Each row has two labels, one from each of two sets.
|  27 |  22 |   3 |  -4 | -10 |  -6 |   8 |   6 | -48 |   6 |  17 |   5 |  -3 |   0 |   2 |  12 |   6 | -31 | -27 |  -5 |  17 |   6 | -45 |  -7 |  -5 |
A, G
| -11 |  55 | -29 | -17 | -30 |  -7 |   8 |  -1 | -31 |  14 |  -5 |   6 |   8 |  25 | -42 |  -9 |   1 |  28 | -31 | -37 | -17 |  22 | -53 |  -3 |   5 |
B, V
|  17 |  18 |  15 |  -1 | -24 |   5 |   3 |  -8 | -27 |   9 |   0 |  -4 |   3 |  10 |  21 |   1 |  -3 |  18 | -10 |   6 |   9 |   1 | -19 |  -7 |   2 |
R, C
|   8 |   8 |  16 |  -6 | -10 |   0 |  -5 |  14 | -24 |   1 |  -2 |   0 |  -2 | -12 |   0 |   3 |  -3 | -50 | -11 |   4 |   2 |   6 | -33 | -12 |  17 |
R, K
|  13 |  29 |  -5 |   0 |   8 |  -4 |   5 | -14 |  14 |   6 |   7 |  -1 |  -3 |   5 |  12 |  19 |   1 |  58 |   8 |   8 |  -9 |   2 |  21 |   6 | -11 |
P, C
|  -4 |  24 |  34 |   1 |  11 |   0 |   2 | -12 | -13 |  -6 |   4 |   4 |  10 | -24 |  12 |  -9 |   1 | -21 |  -8 |  16 |  11 |  -1 |  -1 | -10 |  -4 |
A, C
|   7 | -14 |  -5 | -14 | -23 |   8 | -10 | -13 | -39 |   2 |  -2 |   0 |   7 |  35 |  10 |  -2 |   1 |  30 |   3 | -10 |  26 |   3 | -58 |   3 |   1 |
B, T
|   3 |  26 |  13 |  -3 | -12 |   1 |   4 |  -4 | -16 |  -5 |   7 |  -2 |  -1 |  -7 |  14 |  11 | -11 |  36 |   5 |  14 |  23 | -14 |   1 |  -5 |  -7 |
P, C
|  15 |  27 |   2 |  -1 | -25 |   3 |   1 |  28 | -11 |  15 |  15 |   1 |  -8 |  -4 | -18 |   0 |   9 | -13 | -26 |   5 | -17 |  14 | -28 |  -5 |  -2 |
A, G
| -24 |  -3 |  -1 | -11 |  17 | -10 |  -1 |   9 |  12 |  -5 |  -9 |  -4 |   3 | -12 |   2 |   0 |  -7 | -19 |   4 | -14 |  -1 |   0 |   9 |   0 |  15 |
B, V
|   2 |  24 |   0 |  -8 | -14 |   0 |   3 |  -7 |  -1 |   5 |   5 |   3 |   9 | -11 |  15 |   4 |  -5 |  38 |   1 |  16 |   2 |   2 |  11 |  -7 |  -5 |
A, C
|   1 |  27 | -13 |  -1 | -17 | -10 |   4 | -13 | -30 |   6 |  -3 |  -5 |  10 |  17 |   9 |  -2 |   0 |  77 |   6 | -11 |  15 |  -5 |  -7 |  17 |  -7 |
B, C
| -17 |  46 |  -2 |  -7 | -10 | -10 |  -3 |   3 |   0 |  20 |  -2 |  -5 |   5 | -15 | -22 |   7 |  -6 |  23 | -20 | -25 |   9 |  -2 | -20 |   2 |   5 |
A, V

Each row has two labels, one from each of two sets.
| -27 | -21 |   9 |  -8 |  36 |  -9 |  21 |  30 |   6 |   7 |  21 | -14 | -12 |  16 |  37 |  10 |  14 | -18 |  -9 | -40 | -23 |  -7 |  20 |  29 |  23 |
lc, <91>
|   9 | -16 |  -3 |   1 |  25 | -24 |  28 |  34 |   4 |  15 |  25 |   5 | -19 |  -2 |  50 |  -2 |   3 |  -9 |   2 | -39 | -26 | -10 |   6 |   2 |  17 |
Hc, <95>
|  10 | -24 |  -5 |  16 |  24 |  -8 |  17 |  23 |  -1 |   3 |  -6 |  11 | -12 |   0 |  53 |   9 |  -7 |  -6 |   8 | -14 | -26 |   1 |   7 |  10 |  15 |
lc, <91>
|  -5 | -19 |  12 | -10 |  -8 | -12 |  33 |  28 |  -1 |  23 |  18 |   2 |  -7 |  13 |  35 |   1 |  15 | -10 |  -5 | -28 | -41 | -18 |  22 |  -2 |  12 |
lc, <95>
|   0 |   5 |   6 |   8 | -46 |   0 |  12 |  15 |  -7 |  22 |  15 |  -8 |   7 |  11 |  19 |   3 |   9 |   9 |  -9 | -22 | -23 |  -2 |   5 |  14 |  18 |
nr, <95>
|  -3 | -10 |   8 |   2 |  -3 |  -4 |  22 |  17 |   1 |   9 |   9 |   7 | -17 |  -5 |  45 |  31 |   6 | -15 |  -5 | -34 |  -8 | -10 |   5 |   3 |   6 |
Hc, <90>
|  -1 | -28 |   0 |  -2 |  10 |  -8 |  22 |  57 |   0 |  27 |  16 |  -9 | -25 |  14 |  32 |  16 |  13 |  11 |  -1 | -28 | -61 |  -6 |  22 |  29 |  36 |
lc, <93>
|   8 | -14 |  15 |   8 | -15 |   2 |  11 |  27 |  -3 |  28 |  26 |  -1 | -11 |  -5 |  12 |  15 |  17 |   1 |   5 | -42 |  -9 |   4 |   4 |  10 |  17 |
lc, <90>
|  -9 | -18 |  17 | -16 |  30 |  -2 |  14 |  18 |  -2 |  -9 |  13 |   1 |  -3 |   4 |  14 |   1 |  12 |  -6 |   4 | -34 | -15 |  -4 |  23 |   3 |   4 |
lc, <90>
|   1 | -13 |   2 |   9 |  -3 | -11 |  16 |  15 | -47 |   5 |  10 |   8 |   0 |   4 |  39 |  -7 |   1 |   7 |  -7 | -14 | -23 |  -3 |  10 |   5 |  14 |
nr, <91>
|  -1 |  -3 |   9 | -10 |   1 |   2 |  24 |  42 |  -2 |   8 |  14 |  -4 | -21 |  -9 |  19 |   3 |  19 |  -5 |  -4 | -38 | -48 |  -3 |  28 |  -3 |  18 |
lc, <95>
|   1 | -19 |  13 |  11 | -21 | -32 |  24 |  21 |  -1 |  27 |  17 |   0 |   4 |   6 |  27 |  22 |  15 |  -2 |   0 | -47 | -31 |  15 |  10 |  21 |  25 |
nr, <95>
|  -1 | -19 | -11 |  -1 | -26 | -22 |  23 |  21 |  -6 |  29 |   7 |   7 |   6 |  -5 |  30 |   0 |  -4 |  15 |  -6 | -21 | -33 |  -7 |  -7 |  10 |  19 |
nr, <92>
|   7 |  -7 |   7 |   7 |  20 |  -8 |  24 |  18 |   7 |   3 |   6 |   7 | -13 |   5 |  22 |   5 |  10 |  -6 |   0 | -29 |  -3 |  -2 | -11 |  26 |  16 |
Hc, <91>
|  -4 | -13 |   1 |  -7 |  -1 |   0 |  11 |  37 | -15 |  17 |  11 | -11 | -11 |  14 |  17 |   5 | -10 |   8 |  -5 |  -7 | -50 |  -6 |  26 |  16 |  18 |
lc, <93>
| -12 |  -5 |   1 |  -4 |  14 |  -4 |  22 |  26 | -18 |  19 |  18 |   8 |   5 |  -9 |  40 |  11 |   5 | -11 |   5 | -48 | -43 |  -7 |  12 |  19 |  28 |
lc, <92>
|  -3 |  -9 |  -1 |  -3 | -16 |   2 |  12 |  40 | -13 |  23 |  11 | -12 | -25 |  -7 |  31 |  13 |  -3 |  18 | -11 | -11 | -63 |  -9 |  20 |  36 |  23 |
lc, <93>
|   9 | -31 |  -2 |   4 |  30 |  -9 |  20 |  27 |   4 |   8 |  11 |  17 |   8 |  -3 |  16 |  17 |   8 |  -1 | -11 | -30 | -29 |  -2 |  13 |  18 |  23 |
lc, <91>
|  -2 | -19 |   8 |   7 |  17 |  -6 |  13 |  25 |   5 |  21 |  17 | -20 | -21 |   5 |  22 |   7 |  17 |  -9 |   0 | -46 | -11 |  -9 |  13 |  15 |  27 |
lc, <95>
|  -6 | -17 |   8 |  -7 |  22 |   5 |  11 |  32 |  -6 |   5 |  13 | -15 | -15 |   9 |  11 |   3 |  16 |   1 |  -9 | -32 |  -8 |   5 |  10 |   1 |  12 |
lc, <90>
|   3 | -34 |   1 |   4 |   8 |  -9 |  26 |  34 |  -3 |   3 |  22 |   8 | -14 |  -4 |  49 |   8 |  -6 |  -3 |  -8 | -51 | -41 |  -8 |   3 |  14 |  25 |
lc, <91>
|  12 |  14 |  -6 |   7 | -60 |  -6 |   9 |   5 |   6 |  15 |   4 |  -6 | -11 |   5 |  31 |  -5 |  -6 |  30 |  -5 |   6 |   1 |  -3 |  -3 |   7 |   4 |
nr, <95>
|  17 |  -2 |  -1 |   5 |  22 | -13 |  11 |   8 | -12 |   2 |   1 |   8 |  -8 |   1 |  40 |   6 |  -1 |   8 |   7 |  -3 | -14 |  -3 |  -1 |   9 |   0 |
gq, <95>
|  -5 | -11 |  13 |   4 | -10 | -14 |  16 |  15 | -12 |  10 |  23 | -22 |  -5 |  10 |  42 |  21 |  21 |   0 |  14 | -25 | -15 |  -4 |   9 |  12 |  16 |
lc, <95>
|  -1 | -12 |   8 |   1 |   6 | -13 |  10 |  29 | -10 |  21 |  18 |  -2 | -13 |   5 |  46 |  11 |   6 |   7 |   4 | -10 | -57 | -12 |   9 |  12 |  11 |
Hc, <93>
|   2 | -14 |  -1 |   1 | -33 |  -6 | -13 |  -6 |  -1 |  24 |   4 |  11 |  14 |  -1 |  42 | -14 |  -4 |   7 |   4 |  -6 | -22 |  -3 | -12 |  10 |   4 |
nr, <91>
| -10 | -10 |  21 |  -7 |  -3 |  -2 |  31 |  28 |  -9 |  27 |   9 | -21 | -16 |   8 |  50 |   7 |  25 |  -8 |  -7 | -53 | -45 | -15 |  27 |  -6 |  24 |
lc, <90>
|   9 | -10 |   9 |  11 | -21 |  -2 |  17 |   2 |   5 |  18 |   2 |   8 | -10 |   3 |  41 |  14 |  -8 |   4 |  17 | -32 | -33 |  -2 | -10 |   7 |   8 |
gq, <95>
|  17 |  -6 |  18 |   8 |  -2 |  -9 |  17 |  20 |   2 |  20 | -14 |  10 | -10 |  18 |  37 |  11 |  27 |   0 |  -7 | -48 | -28 | -18 |  -5 |   9 |  23 |
gq, <95>
| -21 | -22 |  22 | -15 | -34 | -14 |  72 |  36 |  -6 |  73 |  30 | -42 | -15 |   8 |  94 |   4 |  39 |  -4 | -19 | -94 | -94 | -41 |  61 | -25 |  37 |
lc, <95>
|  -6 | -26 |   3 | -10 |   2 |  -1 |  20 |  22 |   0 |   9 |  12 |   0 | -17 |  11 |  40 |   4 |   9 |   3 |   6 | -33 | -57 | -15 |   6 |  17 |  28 |
Hc, <93>
|  10 |   5 |   9 |   1 | -50 |   0 |  15 |   9 |  -1 |  23 |   9 | -10 | -17 | -10 |  30 |   3 |  20 |  -2 |  -2 | -24 | -12 |  -7 |  12 |  -7 |   2 |
nr, <95>
|   4 | -24 |   0 |   4 |  -9 |   5 |  17 |  35 |   8 |   7 |  12 |  11 |  -4 |  -6 |  15 |  -6 |  -3 |  -4 |  -3 | -20 | -20 |   1 |  -7 |  12 |  23 |
lc, <92>
| -14 | -17 |   2 | -10 |  23 |  -7 |  23 |  12 | -15 |  11 |  -3 |  -2 |  -6 |  -3 |  22 |   3 |   8 | -11 |  -7 | -25 | -46 | -17 |  21 |  -1 |  10 |
lc, <92>
|  -6 | -33 | -11 |   2 |  21 | -34 |  22 |  42 |   2 |   7 |  10 |   8 |  -9 |   5 |  42 |   8 |  -6 | -10 |  -2 | -38 | -42 | -17 |   9 |  22 |  29 |
Hc, <91>
|   3 | -13 | -13 |  -7 | -37 |   2 |  37 |  19 |  -6 |  18 |   9 | -10 |  -3 |   2 |   9 |  -8 |   1 |  -2 |   0 |  -5 | -26 |   4 |   8 |  -8 |   5 |
lc, <93>
|  -2 | -23 |  -9 |  10 | -27 |  -5 |  13 |  37 |   0 |  21 |  10 |  -2 | -15 |   7 |  15 |   2 |   0 |   5 |   4 | -15 | -41 |  -4 |  15 |  26 |  21 |
lc, <93>
|  16 | -16 |  31 | -11 |  13 |  -4 |  24 |  21 |   1 |  10 |  16 | -18 | -27 |   2 |  26 |  -3 |  17 |   1 |  -1 | -26 | -11 | -18 |  33 |  -1 |  17 |
lc, <95>
|  -2 | -25 |  -7 |   2 | -29 | -20 |  20 |  28 | -15 |  40 |   9 | -14 |  -3 |  11 |  16 |  16 |   4 |   7 |  -3 | -15 | -50 |  -6 |   4 |  20 |  31 |
nr, <93>
|  21 | -12 |  10 | -24 | -27 |  -1 |  21 |  28 |  -1 |  32 |  10 | -20 | -18 |  20 |  66 |   4 |  10 |  10 |   1 | -26 | -79 | -30 |   0 |  10 |  34 |
gq, <93>
|  10 | -11 |   6 |  -3 |  -5 |   0 |  15 |  12 |  -1 |   9 |   8 |   7 | -11 |  -2 |  19 |  -2 |  13 |  -4 |  -8 | -14 | -14 |  -7 |   2 |   1 |  -1 |
nr, <90>
|  -2 | -15 |   1 |  -3 |  -3 |   1 |  11 |  49 |   2 |  25 |  27 |   4 | -27 |   9 |  23 |   2 |   4 |   2 |  21 | -33 | -51 |  -9 |  20 |  20 |  29 |
lc, <93>
|   6 | -27 |   7 |   7 |  19 |   9 |   9 |  32 |   5 |  10 |  17 |  19 |  -5 |  -6 |  16 |   5 |  14 |  -7 |   1 | -56 | -21 |   1 |   0 |  11 |  45 |
lc, <91>
|  -5 | -14 |  16 |   4 |  19 |  -4 |  23 |  26 |   1 |   8 |  15 |  -9 | -15 |   7 |  29 |  -5 |  18 |   7 |   0 | -58 | -22 | -43 |  17 |   5 |  34 |
lc, <95>
|  10 | -17 |   5 |  -4 | -22 |  -2 |  13 |  30 |  17 |  16 |  15 |  17 |  -8 |  -1 |  -4 |   3 | -10 |   5 |  10 | -37 | -20 |  15 |   4 |  -9 |  29 |
lc, <91>
| -19 |  -8 |  -4 |  -1 | -21 |  -3 |   9 |   2 |  -9 |  22 |  15 | -28 |  -5 |   1 |  19 |   9 |  10 |  -3 |  -5 | -25 | -42 |  -9 |  29 |  12 |  24 |
lc, <93>

Each row has two labels, one from each of two sets.
|   0 |   3 |  -7 |  -2 |   4 |  -2 |  -3 |  -4 |  -3 |   1 |  -2 |  -1 |  -5 |  11 |   7 |   1 |  13 |   5 | -10 |   7 |  -7 |  -9 |  -8 |   2 |  -9 |
(51), (22)
|   6 |  -9 |   3 |  10 |  22 |   3 |  -5 | -19 | -17 |  16 |   1 |  -9 | -23 |   9 |  32 |   5 |  11 |  26 | -24 |  20 |  -3 | -22 | -14 |   6 | -11 |
(47), (22)
|  12 |  -5 |  33 |  22 |  59 |  23 |   1 | -30 | -30 |  23 |   7 | -10 |  -2 | -17 |  55 |  -2 |  12 |  51 | -10 |   8 |   4 | -14 | -20 |   6 |  -5 |
(51), (31)
|  -1 |  11 |  -3 |   0 |   8 | -13 |  -8 | -15 | -16 |  -1 |  -4 |   0 | -20 |  25 |   2 |   3 |  10 |   9 | -20 |   6 |   1 |   2 | -10 |  17 |  -7 |
(47), (22)
|  27 |  12 |   0 |  12 |  72 |  36 |  -7 | -11 |  -7 |  90 |  11 |  -9 | -19 | -24 |  46 |  40 | -19 |  91 | -39 |  20 |  14 | -32 |  -3 |   9 |  19 |
(47), (22)
|  20 |   2 |   3 |   3 |  28 |  14 |   5 |   5 |   0 |  23 |  -2 |  -4 |   1 | -14 |  13 |  12 |  -7 |  38 |  -8 | -12 |   7 |   1 |  -1 |  -2 |  17 |
(46), (31)
|   3 |   1 |   2 |   6 |  26 |   2 |  -2 |  -4 | -10 |  25 |  -5 |  -4 |  -8 |  -3 |  12 |  19 |  -6 |  29 |  -8 |   1 |   2 |  -5 |  -4 |  16 |  -4 |
(47), (22)
|  -9 |   3 |  -1 |   1 |  10 | -12 |   1 |  -4 |  -9 |  -2 | -10 |   5 |  -5 |   7 |  -8 |   5 |   4 |  -2 |   6 |   1 |  -2 |  12 |  -4 |  17 | -10 |
(47), (22)
|   9 |   5 |   5 |   5 |  -3 |  -8 |  -2 | -27 |  -7 |   0 |  -6 |  -5 | -11 |  19 |  24 |  -2 |  15 |   0 | -15 |  -2 |   0 |  -8 | -15 |  -1 |  -1 |
(46), (22)
|   7 |   5 |  -1 |   3 |  -2 |   0 |  -2 |  -1 |   5 |  -1 |  -4 |  -8 |  -4 |   7 |   6 |   8 |  -3 |   4 | -10 | -13 |   0 |  -4 |  -3 |   0 |   0 |
(46), (22)
|   9 |   8 |  -3 |   8 |  19 |   1 |  -4 | -15 |   1 |  28 |  -2 |  -5 | -14 |   4 |  27 |  15 |   4 |  25 | -24 |   7 |   1 | -10 |  -8 |   1 |   3 |
(57), (22)
